Here is a tiny trained network, its code and every weight. The questions are about switching its units off for an input and a target symbol, where a switched-off unit gives its printed mean instead of its output.

import numpy as np


def w(rows, s, z=0):
    codes = np.array(rows[::2]) - 128.0
    scale = np.full(codes.shape[1], s)
    scale[-1] = z or s
    return codes * scale


def norm(h):
    return h / np.sqrt((h * h).mean(-1, keepdims=True) + 1e-5)


def f(y):
    return y / 2 * (1 + np.tanh(0.7978845608 * (y + 0.044715 * y**3)))


def softmax(a):
    e = np.exp(a - a.max(-1, keepdims=True))
    return e / e.sum(-1, keepdims=True)


def log_softmax(a):
    a = a - a.max(-1, keepdims=True)
    return a - np.log(np.exp(a).sum(-1, keepdims=True))


def net(x, mask):
    ids = ['δεζθλμξπστφψω'.index(c) for c in x.split()]
    T = len(ids)
    res = E[ids] + P[:T]
    u = 0
    for l in range(2):
        q, k, v = (norm(res) @ M[l].T for M in (Q, K, V))
        z = softmax(np.where(np.tri(T) > 0, q @ k.T / 3**0.5, -1e9)) @ v
        res = res + np.where(mask[u], z, O[l][:, -1]) @ O[l][:, :-1]
        u += 1
        y = f(norm(res) @ A[l][:, :-1].T + A[l][:, -1])
        res = res + np.where(mask[u : u + 8], y, B[l][:, -1]) @ B[l][:, :-1]
        u += 8
    return log_softmax(norm(res)[-1] @ U[:, :-1].T + U[:, -1])


Q, K, V, O, A, B = {}, {}, {}, {}, {}, {}
E = w([
[4,90,87],'δ',
[156,102,110],'ε',
[157,101,124],'ζ',
[204,164,114],'θ',
[206,4,212],'λ',
[53,189,88],'μ',
[120,129,132],'ξ',
[69,132,110],'π',
[182,163,94],'σ',
[193,78,188],'τ',
[65,179,134],'φ',
[165,134,92],'ψ',
[170,57,179],'ω',
],0.015)
P = w([
[127,85,75],'0',
[149,209,105],'1',
[146,150,113],'2',
[87,100,156],'3',
[134,255,103],'4',
[140,140,119],'5',
[96,117,173],'6',
[93,149,120],'7',
[157,96,151],'8',
[98,123,172],'9',
[132,191,119],'10',
[135,136,122],'11',
],0.019)
Q[0] = w([
[91,223,62],'0.h0',
[13,61,239],'0.h0',
[254,216,233],'0.h0',
],0.0041)
K[0] = w([
[84,188,1],'0.h0',
[73,92,244],'0.h0',
[106,172,158],'0.h0',
],0.0075)
V[0] = w([
[153,88,152],'0.h0',
[75,245,164],'0.h0',
[160,92,116],'0.h0',
],0.012)
O[0] = w([
[247,223,102,32],'0.h0',
[145,176,85,254],'0.h0',
[49,116,91,97],'0.h0',
],0.012,0.0015)
A[0] = w([
[71,210,77,106],'0.n0',
[165,194,211,168],'0.n1',
[155,175,103,169],'0.n2',
[147,108,176,31],'0.n3',
[11,198,20,153],'0.n4',
[187,117,161,136],'0.n5',
[119,153,92,253],'0.n6',
[85,187,242,75],'0.n7',
],0.011,0.0024)
B[0] = w([
[187,106,122,200],'0.n0',
[73,136,175,166],'0.n1',
[80,116,75,153],'0.n2',
[143,152,100,131],'0.n3',
[217,106,70,247],'0.n4',
[98,163,128,148],'0.n5',
[132,94,179,162],'0.n6',
[2,147,155,156],'0.n7',
],0.0086,0.011)
Q[1] = w([
[102,49,199],'1.h0',
[254,95,95],'1.h0',
[139,24,90],'1.h0',
],0.007)
K[1] = w([
[33,133,181],'1.h0',
[126,137,218],'1.h0',
[31,1,161],'1.h0',
],0.0099)
V[1] = w([
[66,59,105],'1.h0',
[192,1,32],'1.h0',
[187,111,99],'1.h0',
],0.0045)
O[1] = w([
[99,121,138,140],'1.h0',
[173,162,118,254],'1.h0',
[64,2,137,175],'1.h0',
],0.0095,0.0028)
A[1] = w([
[164,212,62,246],'1.n0',
[103,86,147,60],'1.n1',
[112,120,147,115],'1.n2',
[106,224,210,147],'1.n3',
[64,33,211,80],'1.n4',
[240,163,137,255],'1.n5',
[216,128,55,250],'1.n6',
[2,61,66,210],'1.n7',
],0.0094,0.0036)
B[1] = w([
[40,199,196,205],'1.n0',
[145,146,52,122],'1.n1',
[75,111,43,125],'1.n2',
[143,83,39,161],'1.n3',
[96,154,51,162],'1.n4',
[123,164,136,226],'1.n5',
[2,145,131,254],'1.n6',
[146,32,206,165],'1.n7',
],0.0073,0.0092)
U = w([
[93,7,129,242],'δ',
[46,59,193,79],'ε',
[80,140,165,195],'ζ',
[59,149,217,3],'θ',
[171,127,164,105],'λ',
[140,179,34,34],'μ',
[249,144,24,140],'ξ',
[118,148,75,81],'π',
[117,171,118,70],'σ',
[224,176,172,122],'τ',
[89,144,130,6],'φ',
[98,140,128,13],'ψ',
[162,148,169,154],'ω',
],0.014,0.0068)

Each question gives the input, a string of symbols that net reads in full, and the target symbol t.
The units are the heads (3 rows each of Q, K, V and O) and the neurons (one row each of A and B). Each row of codes is followed by its name. A weight is (code - 128) times the scale printed after its matrix; where a second scale follows, it is the last column's (O, A, B and U).
mask holds one flag per unit, layer by layer, with each layer's heads first. A switched-off unit (its flag False) gives its mean, the last column of its rows in O or B, instead of its output. The means were averaged over made-up inputs and are rounded, as every weight is.
A unit's drop is (log p(t) with every unit on - log p(t) with that unit switched off) / (log p(t) with every unit on - log p(t) with every unit switched off).
most important unit: the unit with the biggest drop
top k neurons: the k neurons with the biggest drops, biggest first
top k neurons in layer l: the k neurons of layer l with the biggest drops, biggest first
drop of u: that unit's drop, to one decimal
input ω τ ξ ξ μ ζ ξ ξ θ ψ, target δ: most important unit	0.n4
input φ θ ψ μ μ μ θ σ, target ξ: top 4 neurons	(0.n4; 0.n0; 0.n7; 0.n1)
input ψ ε λ θ, target δ: top 3 neurons	(0.n4; 1.n3; 1.n0)
input λ ξ μ μ μ ψ ω ξ ξ ε ε ε, target ε: top 2 neurons in layer 0	(0.n1; 0.n4)
input ψ ξ ψ ξ ξ ξ ξ ξ μ, target μ: top 2 neurons	(0.n4; 1.n6)
input ξ λ δ ε ε ξ σ μ ξ φ, target δ: top 3 neurons	(1.n0; 1.n7; 1.n3)
input ψ φ ξ θ, target δ: top 2 neurons	(0.n4; 1.n0)
input ζ δ μ ω θ ξ ξ ξ σ ε ω, target δ: top 2 neurons	(0.n4; 1.n3)
input ξ ξ ξ ξ ζ ξ μ ξ ζ σ, target δ: top 3 neurons	(0.n2; 0.n1; 1.n7)
input ε τ ω μ, target δ: top 3 neurons in layer 1	(1.n7; 1.n5; 1.n0)
input ζ λ π σ ω δ ξ ξ ξ π ζ τ, target τ: top 4 neurons	(1.n6; 0.n7; 0.n4; 1.n0)
input φ φ σ φ μ ξ τ ζ ξ μ ω τ, target τ: top 4 neurons in layer 1	(1.n6; 1.n0; 1.n3; 1.n7)
input ξ ε φ σ μ ζ μ π ε ψ, target δ: top 2 neurons	(1.n0; 1.n3)
input λ τ ψ ψ ξ σ μ, target δ: top 2 neurons	(0.n7; 1.n7)
input ξ λ ξ ζ μ ζ, target ζ: most important unit	0.n1
input ξ θ τ λ ξ φ π, target δ: drop of 0.n3	0.0
input θ φ ψ φ τ ε, target ε: drop of 0.n6	0.1
input ξ ξ ξ ξ σ τ δ φ ψ π, target δ: drop of 1.n0	0.3
